Below is a small trained network, with its code and all its weights. Each question gives an input and a target symbol and asks what happens when units are switched off, that is, made to give their printed mean instead of their output.

import numpy as np


def w(rows, s, z=0):
    codes = np.array(rows[::2]) - 128.0
    scale = np.full(codes.shape[1], s)
    scale[-1] = z or s
    return codes * scale


def norm(h):
    return h / np.sqrt((h * h).mean(-1, keepdims=True) + 1e-5)


def f(y):
    return y / 2 * (1 + np.tanh(0.7978845608 * (y + 0.044715 * y**3)))


def softmax(a):
    e = np.exp(a - a.max(-1, keepdims=True))
    return e / e.sum(-1, keepdims=True)


def log_softmax(a):
    a = a - a.max(-1, keepdims=True)
    return a - np.log(np.exp(a).sum(-1, keepdims=True))


def net(x, mask):
    ids = ['ΛΠΦβζημστψω'.index(c) for c in x.split()]
    T = len(ids)
    res = E[ids] + P[:T]
    r = norm(res)
    for j in range(3):
        rows = slice(2 * j, 2 * j + 2)
        q, k, v = (r @ M[0][rows].T for M in (Q, K, V))
        z = softmax(np.where(np.tri(T) > 0, q @ k.T / 2**0.5, -1e9)) @ v
        o = O[0][rows]
        res = res + np.where(mask[j], z, o[:, -1]) @ o[:, :-1]
    y = f(norm(res) @ A[0][:, :-1].T + A[0][:, -1])
    res = res + np.where(mask[3:7], y, B[0][:, -1]) @ B[0][:, :-1]
    return log_softmax(norm(res)[-1] @ U[:, :-1].T + U[:, -1])


Q, K, V, O, A, B = {}, {}, {}, {}, {}, {}
E = w([
[100,112,79,76,139],'Λ',
[193,161,116,123,108],'Π',
[113,180,142,106,155],'Φ',
[153,50,97,143,128],'β',
[94,79,67,141,126],'ζ',
[17,110,47,172,84],'η',
[162,91,125,192,154],'μ',
[154,148,78,226,254],'σ',
[106,136,216,94,42],'τ',
[192,91,165,108,145],'ψ',
[94,181,176,104,110],'ω',
],0.017)
P = w([
[44,31,57,11,106],'0',
[82,67,90,29,107],'1',
[93,89,101,50,109],'2',
[113,101,103,82,105],'3',
[132,104,113,103,108],'4',
[152,104,129,127,113],'5',
[163,107,147,142,117],'6',
[180,111,178,161,120],'7',
[194,115,211,170,122],'8',
[206,129,255,196,129],'9',
[219,106,242,187,129],'10',
],0.0046)
Q[0] = w([
[159,66,152,249,204],'h0',
[6,116,140,133,176],'h0',
[124,165,87,49,150],'h1',
[206,196,172,134,102],'h1',
[227,183,192,62,24],'h2',
[177,46,70,117,122],'h2',
],0.012)
K[0] = w([
[189,183,82,222,101],'h0',
[64,94,147,250,194],'h0',
[110,163,121,72,116],'h1',
[138,154,178,157,138],'h1',
[155,132,188,151,147],'h2',
[184,208,144,147,69],'h2',
],0.015)
V[0] = w([
[179,134,126,107,57],'h0',
[180,158,14,185,151],'h0',
[144,188,167,104,254],'h1',
[79,104,163,122,141],'h1',
[50,84,164,113,175],'h2',
[112,140,191,166,139],'h2',
],0.0077)
O[0] = w([
[54,197,131,125,152,253],'h0',
[6,155,58,113,69,172],'h0',
[138,116,87,93,221,101],'h1',
[21,145,196,102,111,105],'h1',
[129,206,3,128,88,4],'h2',
[51,126,88,77,78,40],'h2',
],0.0056,0.0039)
A[0] = w([
[103,149,149,198,89,67],'n0',
[12,148,127,209,149,254],'n1',
[106,188,139,162,255,43],'n2',
[42,24,241,155,190,109],'n3',
],0.0092,0.0068)
B[0] = w([
[135,105,119,105,31,118],'n0',
[133,159,180,129,152,216],'n1',
[165,98,34,44,128,147],'n2',
[163,251,55,142,90,254],'n3',
],0.015,0.0055)
U = w([
[123,113,118,138,143,72],'Λ',
[103,123,98,173,248,113],'Π',
[128,105,123,139,146,80],'Φ',
[216,74,165,129,164,126],'β',
[114,98,133,206,180,163],'ζ',
[40,94,127,165,147,254],'η',
[132,100,137,54,36,101],'μ',
[140,49,93,163,108,251],'σ',
[99,93,93,32,148,192],'τ',
[55,176,179,62,202,41],'ψ',
[132,181,36,164,99,121],'ω',
],0.016,0.0066)

Each question gives the input, a string of symbols that net reads in full, and the target symbol t.
The units are the heads (2 rows each of Q, K, V and O) and the neurons (one row each of A and B). Each row of codes is followed by its name. A weight is (code - 128) times the scale printed after its matrix; where a second scale follows, it is the last column's (O, A, B and U).
mask holds one flag per unit, heads first, then neurons. A switched-off unit (its flag False) gives its mean, the last column of its rows in O or B, instead of its output. The means were averaged over made-up inputs and are rounded, as every weight is.
A unit's drop is (log p(t) with every unit on - log p(t) with that unit switched off) / (log p(t) with every unit on - log p(t) with every unit switched off).
The circuit of an input: a set's keep is (log p(t) with only the set's units on - log p(t) with every unit switched off) / (log p(t) with every unit on - log p(t) with every unit switched off). Starting from all 7 units, units are removed one at a time, each time the one whose removal leaves the highest keep (on an exact tie, the one counted first), for as long as the keep stays at least 0.8.
circuit, biggest first: the units of the circuit, biggest drop first
unit that matters most: the unit with the biggest drop
k most important neurons: the k neurons with the biggest drops, biggest first
which heads matter: for each layer, one digit per head in row order, 1 if its drop is at least 0.15 and else 0, layers parted by /
drop when u is switched off: that unit's drop, to one decimal
input ψ σ Π ψ Π Φ Π, target τ: which heads matter	111
input Λ Π Λ, target ω: unit that matters most	h2
input ω Π Π Π ω, target β: 2 most important neurons	(n3 n1)
input ψ Π τ Π ζ σ ψ Π Π ω η, target η: circuit, biggest first	(n3 h2)
input ζ ψ σ σ ψ ω ζ ζ, target η: circuit, biggest first	(n3 n1 h0)
input τ β β Λ Λ μ ω η Λ, target τ: circuit, biggest first	(h2 n3)
input β Π Φ ω Π μ, target ω: which heads matter	001
input Π ψ Π τ Π, target μ: which heads matter	111
input ω Λ β β, target σ: which heads matter	001
input τ Φ ω β, target σ: 2 most important neurons	(n3 n1)
input τ ω Π β Π Π β ω, target β: which heads matter	101
input Π Π Π μ Φ Φ, target τ: which heads matter	000
input τ ψ Π τ Π ω Φ τ Π μ, target ω: which heads matter	000
input Λ τ ψ Π Π ζ Φ Φ, target τ: circuit, biggest first	(n2)
input Π σ Π Π τ β Π ω Π, target ψ: 2 most important neurons	(n3 n2)
input Π Π ψ Λ Π Π Λ ψ β, target ω: drop when n3 is switched off	2.7
input Φ β ω Π η, target η: drop when n3 is switched off	0.9
input τ Λ ψ ψ Λ Π Π Π Φ Π, target τ: drop when n2 is switched off	0.5
